Each row has a name. Each question is about the rows just above it.

J_349: [134 100 133  95 159 151 141]
J_140: [133  69 134 175 146 139 130]
J_929: [131  70 144  70  80 141 146]
Count of [70] in J_929: | 2
How many times does J_140 hold [138]? | 0
How many times does J_929 hold [71]? | 0

J_838: [135 127 195  96 129]
J_272: [135 127 195  86 129]
J_439: [109  89 183 183 141]
J_709: [135 127 195 127 133]
J_215: [102  90 135  93  88]
Count of [89] in J_439: | 1
How many times does J_709 hold [127]? | 2

J_301: [126 118 118 118]
J_636: [120 111 117 116]
J_897: [146 145 145 145]
J_968: [118 132 124 134]
J_715: [118 132 124 146]
Times [117] occurs in J_301: | 0
Count of [146] in J_897: | 1
Times [145] occurs in J_897: | 3
How many times does J_636 hold [119]? | 0
Count of [118] in J_301: | 3
Times [116] occurs in J_636: | 1
Times [144] occurs in J_897: | 0

J_189: [111 111 110 111 111]
J_209: [118 138 106 136 151]
J_310: [ 89 165 128 147 126]
J_584: [135 112 125 155 123]
J_610: [152 172  72  69 100]
J_650: [ 96 128  93 177 153]
J_397: [ 90 118 102 125  97]
J_10: [165 181 149 155 112]
J_939: [140 110 111 116 105]
Times [110] occurs in J_189: | 1
How many times does J_189 hold [109]? | 0
Times [111] occurs in J_189: | 4
Count of [155] in J_584: | 1

J_393: [146 166 145 124]
J_55: [107 114 111 124]
J_251: [136 138 151 171]
J_321: [107 114 111 110]
J_262: [147  85 160 137]
J_372: [142 112 199 124]
J_350: [110 109 115 109]
J_330: [161 114 102 147]
J_469: [127 144 104 103]
Count of [108] in J_350: | 0
Count of [109] in J_350: | 2

J_762: [ 80 176  95 111 147 118 145 132  55  59 160  63 142 180 182 147 180 140
  94 144]
J_107: [ 95 178 142 100 123 134 196 118 123 174  77 138  82  90 117 167 180 126
 123 182]
J_790: [166 117 103  93  93 161  93 103 176 103  86  56  79 140 110 163  93  99
  93 181]
J_931: [ 64 109 105  79  75 185 111  98 208 126  53  70 108 102 144 126  86 173
 169  66]
J_935: [189 157 159 132 133 207  89 162 190 184 109 119 115 183 166 183 101 193
 106 159]
J_652: [ 56 112  69 167 157 188  58  73  52  98  88 170  59  92 205 159 179  50
  87 174]
J_114: [ 61  72 119  50 115 201 133  50  88 120 109  89  76 171  63  73 100 204
 180 170]
How many times does J_107 hold [167]? | 1
How many times does J_790 hold [163]? | 1
Count of [103] in J_790: | 3

J_98: [150 145 151  55 151 151 150 151 140 151 145 115 151 145 145 144 145 149
 145 143 151 116  83  81 116  83 106 115 142 116 145 105  83 116 117  83
 116 117]
J_387: [ 55 142  56 141  56  56  55  56  54  56 142 166  56 141 141 142 141  55
 141 145  56  55  56  55 141  55 168 142 144 142 141 167 141 140 142  55
 141 141]
J_992: [150 145 151 145 151 151 150 151 140 151 145 131 151 145 145 144 145 149
 145 143 151 150 145 148 145 151 131 145 142 145 145 127 152 145 144 150
 145 145]
Times [55] occurs in J_387: | 7
Count of [56] in J_387: | 8
Times [145] occurs in J_992: | 15
Count of [116] in J_98: | 5
How many times does J_387 hold [141]? | 10
How many times does J_98 hold [106]? | 1

J_990: [110 117 117 117]
J_139: [115 115 109 109]
J_245: [109 134 120 118]
J_823: [115 133 118 106]
J_150: [113  99 153 128]
Count of [134] in J_245: | 1
How many times does J_150 hold [153]? | 1
Count of [117] in J_990: | 3
Count of [109] in J_139: | 2
Times [108] occurs in J_139: | 0
Times [133] occurs in J_823: | 1
How many times does J_139 hold [114]? | 0

J_520: [138 111 161 158 152 132 124  80 115]
J_977: [100 103 122 140 176  96 128  68 145]
J_567: [ 89 120 176 155 149 109 151 151 124]
J_946: [133 149 136 132 124 137 157 147 193]
J_521: [142 125 145 143  76  93 103 121 160]
J_351: [129 117 120 160 182 145 112 164 138]
J_13: [ 97 120 120 124 158 124 124 156 111]
J_334: [137 170 105 157 180 144 159  95 153]
J_362: [ 66 102 134 121 108 173 163 145 155]
J_624: [161 125 169 161 161 161  92 161 145]
J_580: [136 144 139  87 163 136 136 144 152]
J_180: [138 111 161 158 152 132 124 121 100]
Times [161] occurs in J_624: | 5
Count of [120] in J_13: | 2
Count of [163] in J_580: | 1
How many times does J_580 hold [136]? | 3
Times [103] occurs in J_521: | 1
Count of [124] in J_13: | 3

J_480: [108 134 152 127 129]
J_578: [128 105 108 128 146]
J_375: [108 127 127 127 134]
J_488: [128 105 105 128 128]
J_438: [168 131 155 128 123]
Times [127] occurs in J_375: | 3
How many times does J_488 hold [128]? | 3
How many times does J_480 hold [128]? | 0
Count of [134] in J_480: | 1

J_28: [135 134 106 138 125 128 137 128 130 129 133 144 124 123 122 120 124 155
 113]
J_42: [124  96 107 154 130 129 153 119 125 134 115 142 134 120 131 114 120 199
 127]
J_103: [124 152  95 138 155 129 155 122 125 155  86 131 130 121 131 113 122 155
 131]
How many times does J_42 hold [153]? | 1
Count of [95] in J_103: | 1
Times [155] occurs in J_103: | 4
Times [114] occurs in J_42: | 1

J_475: [118 139 171 139]
J_553: [114 162 156 156]
J_266: [173 113 173 173]
J_210: [140 120 120 120]
J_135: [138 155 126 103]
Count of [140] in J_210: | 1
Count of [139] in J_475: | 2
Times [156] occurs in J_553: | 2
Times [173] occurs in J_266: | 3

J_699: [104 155 164 117 129 117 117 161 164 164 164 161 152 117]
J_162: [104 155 142 159 129 122 159 161 155 125 163 161 152 155]
J_993: [150 103 111 126 124 124 124 128 122 139 129 123 139  53]
Times [124] occurs in J_993: | 3
Times [156] occurs in J_162: | 0
How many times does J_699 hold [164]? | 4

J_910: [119 112 136 137 137 143 144 139 127 116 111 127 127 130 126 154 130 112
 134 111 141 116 133 132 126 116 136 120 128 123 135]
J_758: [127 130 123 116 131 119 119 133 121 138 127 125 120 129 122 127 124 123
 119 122 123 127 130 122 127 116 127 120 134 122 125]
J_412: [125 110 138 135 146 146 146 110 128 102  99 135 109 136 132 140  99 122
 146  99 146  99 140 128 134 116 135 107 121 118 133]
J_374: [110 105 131 135 129 119 144 124 130 147 135 130 146 111 107 121 159  56
 124 135 137 127 136 125 108 116 124 131 117 128 147]
J_223: [124 133 145 133 124 127 147 115 140 134 145 141 132 134 107 119 153  68
 135 145 140 143 140 130 133 116 154 134 131 125 140]
J_237: [132 112 136 137 137 143 144 139 127 116 111 127 129 130 126 154 130 112
 134 111 141 116 133 132 126 116 136 120 128 123 135]
J_979: [115 126 135 131 114 119 130 113 122 151 151 129 150 116 104 110 154  65
 121 151 132 139 116 132 102 116 140 147 141 132 136]
J_983: [133 144 108 111 128 111  99 138 116 148 124 100 118 125 122 127 114 142
 106 124 115 119 129 126 139 116 109 124 139 121 113]
J_774: [121 119 125 114 140 115 117 138 125 134 128 126 135 132 143 129 102 165
 103 128 110 133 135 114 133 116 129  95 135 126 129]
J_320: [127 129 131 122 128 123 126 130 121  98 125 125 117 138 123 136 125 122
 130 125 123 129 132 124 123 116 138 118 130 119 129]
J_713: [117 111 128 132 132 137 130 143 127 125 114 129 137 120 129 144 128 116
 116 114 137 114 128 132 132 116 128 126 136 130 132]
Times [122] occurs in J_758: | 4
Count of [116] in J_979: | 3
Times [134] occurs in J_223: | 3
Times [136] occurs in J_774: | 0
How many times does J_910 hold [120]? | 1
How many times does J_412 hold [109]? | 1
How many times does J_412 hold [99]? | 4

J_538: [124 180 140 163]
J_818: [206 206 128 128]
J_492: [206 124 189 109]
J_324: [129 148  88  94]
J_70: [ 87 188 188  87]
J_92: [164 164 164  77]
J_286: [189 151 134  87]
Count of [206] in J_818: | 2
How many times does J_92 hold [164]? | 3
How many times does J_70 hold [87]? | 2
Count of [189] in J_492: | 1
Count of [187] in J_70: | 0
Count of [128] in J_818: | 2
Times [87] occurs in J_286: | 1

J_192: [153 181 153 153 181 181]
J_359: [178 179 178 178 179 180]
J_723: [114 150 180 114 189 150]
J_947: [129 147 153 149 149 147]
J_252: [ 79 161  78 186 146  95]
J_9: [156  93 151 157 166 126]
How many times does J_192 hold [181]? | 3
Times [150] occurs in J_723: | 2
How many times does J_359 hold [178]? | 3
Times [180] occurs in J_359: | 1
Times [147] occurs in J_947: | 2
Times [179] occurs in J_359: | 2
How many times does J_9 hold [157]? | 1

J_700: [149  98 140 139 106 161  48]
J_299: [ 94  94 172  94 107 114  48]
J_72: [149  94 177 176 108 118  48]
J_94: [149  95 172 137 106 164  48]
J_401: [149  68 140 142 106 137  48]
J_100: [149  68 140 139 106 161  48]
J_616: [109 177 177 177 109 177  48]
How many times does J_299 hold [94]? | 3
How many times does J_616 hold [176]? | 0

J_570: [127 129 127 128 130 128 129 129 129 128 129 136 129 129 129 128 128 128
 129 129 129 129 130 129 129 127 130 128 130 130 128 128 136 127 128 136
 126 130 130 128 130 129 127 129 136 127 128 128 130 127 130]
J_260: [129 131 143 131 133 135 134 131 133 119 131 131 128 121 121 125 116 135
 127 138 126 129 126 135 125 130 127 132 116 135 135 134 136 139 122 130
 126 137 128 131 118 125 134 131 130 132 125 130 126 126 125]
J_948: [115 135  83 112 110 102 119 127 119 147 129 135 136 150 157 130 158 107
 149 120 144 132 164 131 140 104 149 116 186 101 104 103 113  84 142 109
  98 130 144 144 175 149  96 132 113  98 123 119 156 114 154]
J_598: [134 125 128 130 132 130 125 130 127 133 129 127 127 130 130 131 138 129
 129 124 129 131 126 126 131 133 128 131 130 130 131 129 125 128 133 134
 137 125 126 134 130 129 130 130 131 132 133 129 127 133 129]
J_532: [125 127 125 125 125 129 126 126 126 126 126 120 127 126 127 126 126 126
 127 127 127 126 128 127 126 125 127 126 128 125 125 125 126 125 126 125
 124 127 127 126 128 127 125 127 125 125 125 126 128 125 127]
J_617: [124 126 126 125 125 125 126 125 126 124 126 126 125 125 125 124 124 125
 126 127 125 125 126 126 125 124 126 125 125 125 125 125 126 125 124 124
 123 127 126 124 125 125 125 126 125 124 124 125 126 124 126]
How many times does J_260 hold [136]? | 1
Count of [130] in J_570: | 10
How many times does J_260 hold [119]? | 1
Count of [126] in J_617: | 15

J_290: [142 136 136 136]
J_593: [143  95 143 143]
J_25: [151 147 163 136]
J_651: [119 137 122 122]
J_861: [156 156 139 100]
J_926: [139 121 142 130]
Count of [143] in J_593: | 3
Count of [136] in J_290: | 3

J_962: [151 132 131 129 145 122 131 132 131 131 132]
J_684: [185  95 141 127  96 139  95 121  95  95 127]
J_217: [134 135 142 134 142 143 131 134 142 142 134]
Times [95] occurs in J_684: | 4
How many times does J_217 hold [142]? | 4
Count of [132] in J_962: | 3
Times [131] occurs in J_962: | 4
How many times does J_217 hold [135]? | 1

J_974: [206 183 103 183 118  92 171]
J_673: [126 124 128 123 128 133 129]
J_373: [124 123 125 122 124 127 125]
J_133: [136 138 135 139 136 132 135]
J_317: [130 128 133 124 124 130 129]
J_206: [137 139 135 135 134 129 133]
J_124: [130 121 127 124 124 134 129]
Count of [127] in J_124: | 1
Times [134] occurs in J_206: | 1
Times [139] occurs in J_133: | 1

J_517: [153 107  93 134  86 161 119 119 124 133 103 122 117 191 139 101 101 114
 136 102 124  98 144 205 128 152 147 130 134  72 146 104 127 115 119  90
  93 173 140 160 180 155  95 147 128 142 105  86 120 123  95 150 129 153
 131 121]
J_747: [160 122 160 147 123 134 156  82 126 122 110 139 150 175 114 145 132 143
 162 108 124 159 100 106 150 119 111 147 148  90 143 119  86 119  73 121
 158 100 109 127 134 120 159 136  80 181 107 140 196 103 105 134  97 137
 116 190]
J_229: [113 104  90 104 113 176 119 120  84 124 148 122  99 140 128 131  96 107
 116 139 128  92 155  84 124 155 123 121 121 118 107 113 149 162 152 114
  84 151 139 134 142 133  89 130 150 126 129 108 121 152 113  84 133 144
 107 113]
How many times does J_747 hold [134]? | 3
Count of [84] in J_229: | 4
Count of [121] in J_229: | 3
Count of [107] in J_229: | 3
How many times does J_517 hold [101]? | 2

J_573: [158 108 136 110  93 142 125 104 113 188 103 144  86 115 167]
J_392: [ 97 117 160 110 109  85 119 124 147 150 162 110 160 110 110]
J_368: [116 125 171 105 115 173 160 110 152 124 107  99 112 143 143]
J_529: [158 108 136 110  93 111 125 104 113 188 103 144  86 115 167]
How many times does J_392 hold [110]? | 4
Times [167] occurs in J_529: | 1

J_306: [130 132 132 134 135 138 132 150 141 138 141 138 133 133 130 132 138 133
 135]
J_232: [ 69 134 134 143 125 117 146 134 158 151 165 151 137 134 119  88 160 151
 132]
J_600: [133 149 151 149 144 149 144 146 156 150 155 151 139 145 149 140 150 148
 144]
Times [148] occurs in J_600: | 1
Count of [132] in J_306: | 4
Times [151] occurs in J_232: | 3
Times [149] occurs in J_600: | 4
Times [145] occurs in J_600: | 1
How many times does J_306 hold [138]? | 4

J_20: [139  85  77 154  92 181 139  77  95  77]
J_219: [ 52  79 139 189 198  76 125 119 172  80]
J_972: [138  78 142  64 187 145 156 117 155  49]
J_672: [ 76  78  78 103  96 207 138  82  78 167]
J_980: [ 80 148  72 204  92 126  71 123 180 201]
J_621: [139 170 130  93 125  61 163  65 100 118]
J_352: [138  78 142  64 192 145 138 117 155  49]
J_645: [173  92  75  92 158  92  75 158 173  92]
J_855: [136  71 101  87  80 145 145 133 181  88]
J_14: [157 117  75  62 171  92 137 158 173 192]
How many times does J_645 hold [92]? | 4
Times [138] occurs in J_352: | 2
How many times does J_672 hold [78]? | 3
Times [77] occurs in J_20: | 3
Count of [145] in J_855: | 2
Times [76] occurs in J_645: | 0
Times [88] occurs in J_855: | 1

J_989: [130 112 138 143 132 132]
J_279: [144 129  65 138  95 160]
J_507: [140 143  93 131 117 137]
J_845: [127 144 139 120 141 114]
J_812: [124 107 147 138 132 130]
J_923: [134 125 123 140 129 159]
J_971: [121 124 158 133 158 158]
J_631: [127 116 144 138 135 127]
J_183: [128 123 132 132 129 129]
J_955: [130 146 112 117 124 126]
J_336: [121 144 144 144 144 135]
Count of [158] in J_971: | 3
Times [138] occurs in J_812: | 1
How many times does J_336 hold [144]? | 4
Count of [137] in J_631: | 0
How many times does J_971 hold [157]? | 0

J_741: [157 118 101  90 128 129 133 161 155 143 147 168 128 141 131 128 138 116
 129 157 136  96  88  82  74  75  87 118 101]
J_120: [155 177 185 128 128 145 138 137 140 143 130 128  64 128  61 100  96 124
 124 106 100 122 154 179 128 151 128 128 109]
J_498: [131 132 127 113 119 142 128 110  91  98 128 128 108 121 109  88  96 119
 119  98  91  99 128  98 116 129 112 128 128]
J_134: [ 83 128 161 146 129 128 111 129  94  89  85  83  89  93  91  86  83 128
  67  64  97  95  93  96  94  92  87 128 128]
Count of [129] in J_134: | 2
Count of [96] in J_134: | 1
Count of [96] in J_120: | 1
How many times does J_498 hold [91]? | 2

J_161: [132 194 120 101 120 194 111 117 132 120 120 120 129 120 132 106]
J_441: [121  84 179 151 129 119 138 119 161 159 167 149 142  81 128 195]
J_203: [146 138 116 135 133  99 109 124 155 118 120 110 149 105 142 130]
Times [195] occurs in J_441: | 1
How many times does J_161 hold [120]? | 6
Count of [116] in J_161: | 0
How many times does J_161 hold [119]? | 0
How many times does J_441 hold [148]? | 0
Count of [81] in J_441: | 1
How many times does J_441 hold [138]? | 1

J_289: [152 106 127 127 109 127 152 142 139 130 137  97 135 100 139 127 118 127
 148 130 125 120 111 138 133 159 133 133 123 125 121 127 131 149 128 116
 140 129]
J_997: [142 126 109 138 117 149  96 127 135 139 120  96 135 121 135 135 120 122
 119 140 127 138 110 106 134 159  96 135 120 123 130 126 111 133 122 135
 110 114]
J_138: [151 105 130 129 110 125 103 148 140 128 136 100 134  99 143 126 116 127
 150 128 125 118 194 140 139 160 134 132 122 128 121 127 132 148 128 112
 143 131]
J_347: [138 149 147 134 128 147 135 124 118 134 115  99 127 126 100 135 149 121
 113 130 122 148 132 101 102 160 130 129 130 114 123 131 115 137 129 150
 102  96]
J_159: [148 106 137 134 148 124 175 118 143 127 136 107 131 100 153 128 110 129
 148 128 130 118 126 143 148 160 141 133 117 139 128 118 130 148 124 103
 148 141]
J_659: [152 107 126 128 109 129 138 141 138 131 137 128 136 100 138 127 118 127
 146 130 125 121 130 138 132 159 133 134 122 125 121 127 130 149 128 117
 138 129]
J_817: [141 106 136 133 112 124 137 154 142 127 136 106 131  99 152 128 111 129
 149 128 129 118 148 143 147 160 140 132 118 137 128 128 130 139 124 104
 148 139]
J_686: [146 105 134 131 112 124 103 152 141 127 136 105 132  98 148 127 113 128
 150 128 128 117 127 142 145 160 137 131 119 133 124 127 131 145 126 107
 146 135]
J_676: [138 141 141 136 123 147 119 124 128 137 116  97 127 124 141 136 131 122
 115 132 123 104 197 141 104 160 138 131 129 121 127 128 112 134 126 145
 104 104]
J_110: [138 137 104 137 122 148 173 124 130 138 116  96 129 124 117 136 127 122
 116 134 124 143 126 102 104 160 141 132 127 122 129 128 111 133 125 142
 106 107]
How many times does J_659 hold [131]? | 1
Count of [126] in J_676: | 1
How many times does J_997 hold [135]? | 6
Times [141] occurs in J_676: | 4
Count of [148] in J_159: | 6

J_143: [186 174 185 154 174  98 185]
J_693: [201 201 144 201 143  66 143]
J_234: [131 174 155 154 166  98 105]
J_257: [161 201 173 150 149  66 143]
How many times does J_693 hold [144]? | 1
Count of [175] in J_143: | 0
Times [185] occurs in J_143: | 2

